Below are the code and all the weights of a small trained network. Each question names an input and a target symbol and asks about switching units off, where a switched-off unit gives its printed mean instead of its output.

import numpy as np


def w(rows, s, z=0):
    codes = np.array(rows[::2]) - 128.0
    scale = np.full(codes.shape[1], s)
    scale[-1] = z or s
    return codes * scale


def norm(h):
    return h / np.sqrt((h * h).mean(-1, keepdims=True) + 1e-5)


def f(y):
    return np.maximum(y, 0)


def softmax(a):
    e = np.exp(a - a.max(-1, keepdims=True))
    return e / e.sum(-1, keepdims=True)


def log_softmax(a):
    a = a - a.max(-1, keepdims=True)
    return a - np.log(np.exp(a).sum(-1, keepdims=True))


def net(x, mask):
    ids = ['βδζημξω'.index(c) for c in x.split()]
    T = len(ids)
    res = E[ids] + P[:T]
    r = norm(res)
    for j in range(3):
        rows = slice(2 * j, 2 * j + 2)
        q, k, v = (r @ M[0][rows].T for M in (Q, K, V))
        z = softmax(np.where(np.tri(T) > 0, q @ k.T / 2**0.5, -1e9)) @ v
        o = O[0][rows]
        res = res + np.where(mask[j], z, o[:, -1]) @ o[:, :-1]
    y = f(norm(res) @ A[0][:, :-1].T + A[0][:, -1])
    res = res + np.where(mask[3:7], y, B[0][:, -1]) @ B[0][:, :-1]
    return log_softmax(norm(res)[-1] @ U[:, :-1].T + U[:, -1])


Q, K, V, O, A, B = {}, {}, {}, {}, {}, {}
E = w([
[129,73,186,218,220],'β',
[80,114,146,170,187],'δ',
[172,66,191,209,72],'ζ',
[101,166,200,161,158],'η',
[125,117,225,182,202],'μ',
[100,138,102,174,71],'ξ',
[61,127,209,178,255],'ω',
],0.0073)
P = w([
[204,175,47,46,112],'0',
[74,163,145,204,54],'1',
[76,177,2,161,237],'2',
[225,104,229,77,251],'3',
[49,139,159,187,65],'4',
[108,225,45,180,180],'5',
[184,69,94,129,91],'6',
[36,118,166,147,65],'7',
[118,203,64,179,167],'8',
[164,18,130,89,217],'9',
[26,94,178,103,66],'10',
[119,188,59,189,162],'11',
],0.0096)
Q[0] = w([
[240,212,63,171,213],'H0',
[117,125,151,190,160],'H0',
[56,78,227,77,57],'H1',
[62,159,174,196,127],'H1',
[99,121,161,202,170],'H2',
[41,183,139,254,168],'H2',
],0.019)
K[0] = w([
[4,22,177,135,153],'H0',
[119,112,175,86,148],'H0',
[213,201,2,137,201],'H1',
[110,119,49,15,167],'H1',
[85,78,155,88,154],'H2',
[17,35,242,58,54],'H2',
],0.017)
V[0] = w([
[44,128,57,124,39],'H0',
[142,43,146,155,144],'H0',
[162,2,55,171,152],'H1',
[44,128,82,146,196],'H1',
[139,100,126,119,209],'H2',
[101,125,35,112,142],'H2',
],0.019)
O[0] = w([
[67,252,165,155,153,10],'H0',
[93,61,139,60,174,126],'H0',
[53,126,42,1,154,69],'H1',
[106,95,63,193,180,194],'H1',
[169,165,76,178,98,138],'H2',
[188,117,170,175,223,49],'H2',
],0.012,0.014)
A[0] = w([
[254,167,112,37,179,171],'N0',
[249,185,161,58,60,193],'N1',
[240,178,99,184,177,253],'N2',
[187,45,100,97,98,73],'N3',
],0.021,0.0052)
B[0] = w([
[195,116,68,147,2,154],'N0',
[135,106,64,133,214,158],'N1',
[191,127,125,40,97,218],'N2',
[123,170,202,119,151,251],'N3',
],0.025,0.016)
U = w([
[217,139,54,136,118,201],'β',
[177,159,224,169,73,3],'δ',
[102,160,166,48,114,41],'ζ',
[152,124,168,152,243,102],'η',
[108,153,113,193,66,182],'μ',
[137,246,135,151,176,182],'ξ',
[106,116,57,138,174,240],'ω',
],0.011,0.0023)

Each question gives the input, a string of symbols that net reads in full, and the target symbol t.
The units are the heads (2 rows each of Q, K, V and O) and the neurons (one row each of A and B). Each row of codes is followed by its name. A weight is (code - 128) times the scale printed after its matrix; where a second scale follows, it is the last column's (O, A, B and U).
mask holds one flag per unit, heads first, then neurons. A switched-off unit (its flag False) gives its mean, the last column of its rows in O or B, instead of its output. The means were averaged over made-up inputs and are rounded, as every weight is.
A unit's drop is (log p(t) with every unit on - log p(t) with that unit switched off) / (log p(t) with every unit on - log p(t) with every unit switched off).
The circuit of an input: a set's keep is (log p(t) with only the set's units on - log p(t) with every unit switched off) / (log p(t) with every unit on - log p(t) with every unit switched off). Starting from all 7 units, units are removed one at a time, each time the one whose removal leaves the highest keep (on an exact tie, the one counted first), for as long as the keep stays at least 0.8.
circuit, biggest first: the units of the circuit, biggest drop first
unit that matters most: the unit with the biggest drop
k most important neurons: the k neurons with the biggest drops, biggest first
heads that matter: for each layer, one digit per head in row order, 1 if its drop is at least 0.15 and else 0, layers parted by /
input β μ ω ξ μ, target ζ: circuit, biggest first -> (H1)
input ω β ξ, target ω: heads that matter -> 100
input δ ω ω ζ ω ω ω μ η, target μ: circuit, biggest first -> (H2 H0 N3 N2)
input η ω ω β β ω μ ω ω δ ω, target β: circuit, biggest first -> (H0 N1 N3 H1)
input μ μ ω β μ ω ω, target ζ: circuit, biggest first -> (N3 H1)
input μ ξ ω ω μ δ ω δ, target η: circuit, biggest first -> (N1 H1 N2)
input μ β ω μ μ β, target μ: 3 most important neurons -> (N3 N2 N1)
input δ ω ω η η, target μ: circuit, biggest first -> (H0 N3 N2 H2)
input ω ω β β ω β ω β ω β, target η: circuit, biggest first -> (H0 N2)
input ω ξ δ, target η: heads that matter -> 001
input δ η β, target δ: heads that matter -> 011
input η μ β ω δ ω β μ ω δ β η, target ω: circuit, biggest first -> (H0 N3 N2)
input ω δ β, target ξ: heads that matter -> 101
input η ω ω ω ω ω μ δ β μ β, target β: heads that matter -> 110
input μ δ ω ω ω δ β ω ω ω, target η: circuit, biggest first -> (N2 H1)
input ω η δ ω ζ μ, target ζ: circuit, biggest first -> (H2)
input β ω ω μ ω δ ω ω η ξ δ ω, target ξ: heads that matter -> 100
input β μ μ, target μ: heads that matter -> 111
input ω ω ξ μ ω μ β ζ β, target ζ: circuit, biggest first -> (H2 H1)
input β ξ ω ω η, target ζ: heads that matter -> 010
input ω β ω, target ω: unit that matters most -> N3
